Below is a small trained network, with its code and all its weights. Each question gives an input and a target symbol and asks what happens when units are switched off, that is, made to give their printed mean instead of their output.

import numpy as np


def w(rows, s, z=0):
    codes = np.array(rows[::2]) - 128.0
    scale = np.full(codes.shape[1], s)
    scale[-1] = z or s
    return codes * scale


def f(y):
    return np.maximum(y, 0)


def softmax(a):
    e = np.exp(a - a.max(-1, keepdims=True))
    return e / e.sum(-1, keepdims=True)


def log_softmax(a):
    a = a - a.max(-1, keepdims=True)
    return a - np.log(np.exp(a).sum(-1, keepdims=True))


def net(x, mask):
    ids = ['αβγδελξσψ'.index(c) for c in x.split()]
    T = len(ids)
    res = E[ids] + P[:T]
    r = res
    for j in range(2):
        rows = slice(3 * j, 3 * j + 3)
        q, k, v = (r @ M[0][rows].T for M in (Q, K, V))
        z = softmax(np.where(np.tri(T) > 0, q @ k.T / 3**0.5, -1e9)) @ v
        o = O[0][rows]
        res = res + np.where(mask[j], z, o[:, -1]) @ o[:, :-1]
    y = f(res @ A[0][:, :-1].T + A[0][:, -1])
    res = res + np.where(mask[2:18], y, B[0][:, -1]) @ B[0][:, :-1]
    return log_softmax(res[-1] @ U[:, :-1].T + U[:, -1])


Q, K, V, O, A, B = {}, {}, {}, {}, {}, {}
E = w([
[94,118,28,128],'α',
[46,113,221,129],'β',
[154,28,41,175],'γ',
[199,191,179,121],'δ',
[90,156,127,3],'ε',
[224,175,230,89],'λ',
[78,129,135,180],'ξ',
[225,139,197,121],'σ',
[166,14,182,38],'ψ',
],0.013)
P = w([
[98,109,254,231],'0',
[116,113,227,194],'1',
[132,120,200,164],'2',
[147,122,181,144],'3',
[158,121,166,126],'4',
[169,124,149,108],'5',
[176,120,138,95],'6',
[181,116,127,79],'7',
[184,110,118,64],'8',
[184,99,114,50],'9',
[161,117,146,39],'10',
],0.0073)
Q[0] = w([
[62,65,139,132],'h1',
[242,140,188,145],'h1',
[7,108,48,154],'h1',
[92,135,175,122],'h2',
[176,98,162,120],'h2',
[84,137,122,122],'h2',
],0.012)
K[0] = w([
[6,122,174,212],'h1',
[157,68,2,65],'h1',
[152,195,222,241],'h1',
[69,129,164,42],'h2',
[93,28,107,86],'h2',
[72,189,142,160],'h2',
],0.008)
V[0] = w([
[198,2,105,163],'h1',
[80,49,158,91],'h1',
[221,157,80,166],'h1',
[142,165,158,90],'h2',
[137,96,73,116],'h2',
[156,109,125,80],'h2',
],0.011)
O[0] = w([
[157,2,192,137,204],'h1',
[114,47,87,84,253],'h1',
[140,142,198,185,15],'h1',
[122,109,133,175,140],'h2',
[129,91,124,105,72],'h2',
[76,111,128,113,143],'h2',
],0.0088,0.0051)
A[0] = w([
[118,248,105,193,142],'n1',
[124,169,147,90,251],'n2',
[84,129,63,170,127],'n3',
[133,92,152,97,183],'n4',
[176,135,30,107,211],'n5',
[78,101,115,189,192],'n6',
[69,162,114,175,215],'n7',
[102,102,107,180,169],'n8',
[162,100,115,81,213],'n9',
[167,156,75,172,156],'n10',
[165,128,154,88,193],'n11',
[54,99,142,166,240],'n12',
[72,128,218,192,186],'n13',
[152,166,186,124,159],'n14',
[128,178,154,82,253],'n15',
[137,72,126,91,255],'n16',
],0.012,0.0039)
B[0] = w([
[27,206,212,36,142],'n1',
[130,210,93,157,163],'n2',
[92,2,197,174,150],'n3',
[169,140,111,95,206],'n4',
[85,117,109,172,181],'n5',
[35,107,85,161,152],'n6',
[159,63,175,48,145],'n7',
[63,128,115,155,147],'n8',
[147,201,125,82,214],'n9',
[80,53,167,56,139],'n10',
[184,155,133,160,183],'n11',
[70,92,47,122,170],'n12',
[81,17,149,207,169],'n13',
[124,129,144,243,157],'n14',
[108,223,68,201,166],'n15',
[129,166,96,64,247],'n16',
],0.0084,0.014)
U = w([
[2,18,89,171,84],'α',
[67,102,94,103,253],'β',
[111,229,28,94,203],'γ',
[155,61,137,206,79],'δ',
[86,159,225,78,79],'ε',
[204,176,117,163,168],'λ',
[108,158,139,203,59],'ξ',
[210,49,200,127,128],'σ',
[192,123,142,16,23],'ψ',
],0.0075,0.0058)

Each question gives the input, a string of symbols that net reads in full, and the target symbol t.
The units are the heads (3 rows each of Q, K, V and O) and the neurons (one row each of A and B). Each row of codes is followed by its name. A weight is (code - 128) times the scale printed after its matrix; where a second scale follows, it is the last column's (O, A, B and U).
mask holds one flag per unit, heads first, then neurons. A switched-off unit (its flag False) gives its mean, the last column of its rows in O or B, instead of its output. The means were averaged over made-up inputs and are rounded, as every weight is.
A unit's drop is (log p(t) with every unit on - log p(t) with that unit switched off) / (log p(t) with every unit on - log p(t) with every unit switched off).
The circuit of an input: a set's keep is (log p(t) with only the set's units on - log p(t) with every unit switched off) / (log p(t) with every unit on - log p(t) with every unit switched off). Starting from the 12 units with the biggest drops (on a tie, the unit counted first), units are removed one at a time, each time the one whose removal leaves the highest keep (on an exact tie, the one counted first), for as long as the keep stays at least 0.8.
circuit, biggest first: the units of the circuit, biggest drop first
k most important neurons: the k neurons with the biggest drops, biggest first
which heads matter: for each layer, one digit per head in row order, 1 if its drop is at least 0.15 and else 0, layers parted by /
drop when u is switched off: that unit's drop, to one decimal
input β β λ β λ γ, target α: circuit, biggest first -> n3, n5, h1
input δ β ξ α ε ψ α β δ, target λ: 2 most important neurons -> n12, n11
input β σ γ σ ψ γ δ γ α, target α: circuit, biggest first -> n3, n5
input β σ λ β δ, target ε: which heads matter -> 11
input γ β δ, target σ: circuit, biggest first -> h1
input ε δ ξ λ δ β ψ β ε λ σ, target γ: circuit, biggest first -> h1, n15
input ψ δ λ β, target α: which heads matter -> 01
input ε ε σ β β β, target γ: which heads matter -> 10
input α β ψ δ σ β δ ψ β, target γ: circuit, biggest first -> h1, n13
input α α δ δ β, target α: 2 most important neurons -> n13, n9
input α λ λ δ σ δ, target ξ: 2 most important neurons -> n14, n16
input λ γ γ γ β σ ξ α σ, target λ: 2 most important neurons -> n14, n11
input β β λ, target ξ: drop when n16 is switched off -> 0.1
input ψ γ ε δ δ α δ ξ δ, target λ: drop when n11 is switched off -> 0.1
input β α ξ σ γ β λ ε ε σ, target γ: circuit, biggest first -> h1
input δ γ ξ ψ, target ψ: drop when n13 is switched off -> 0.0
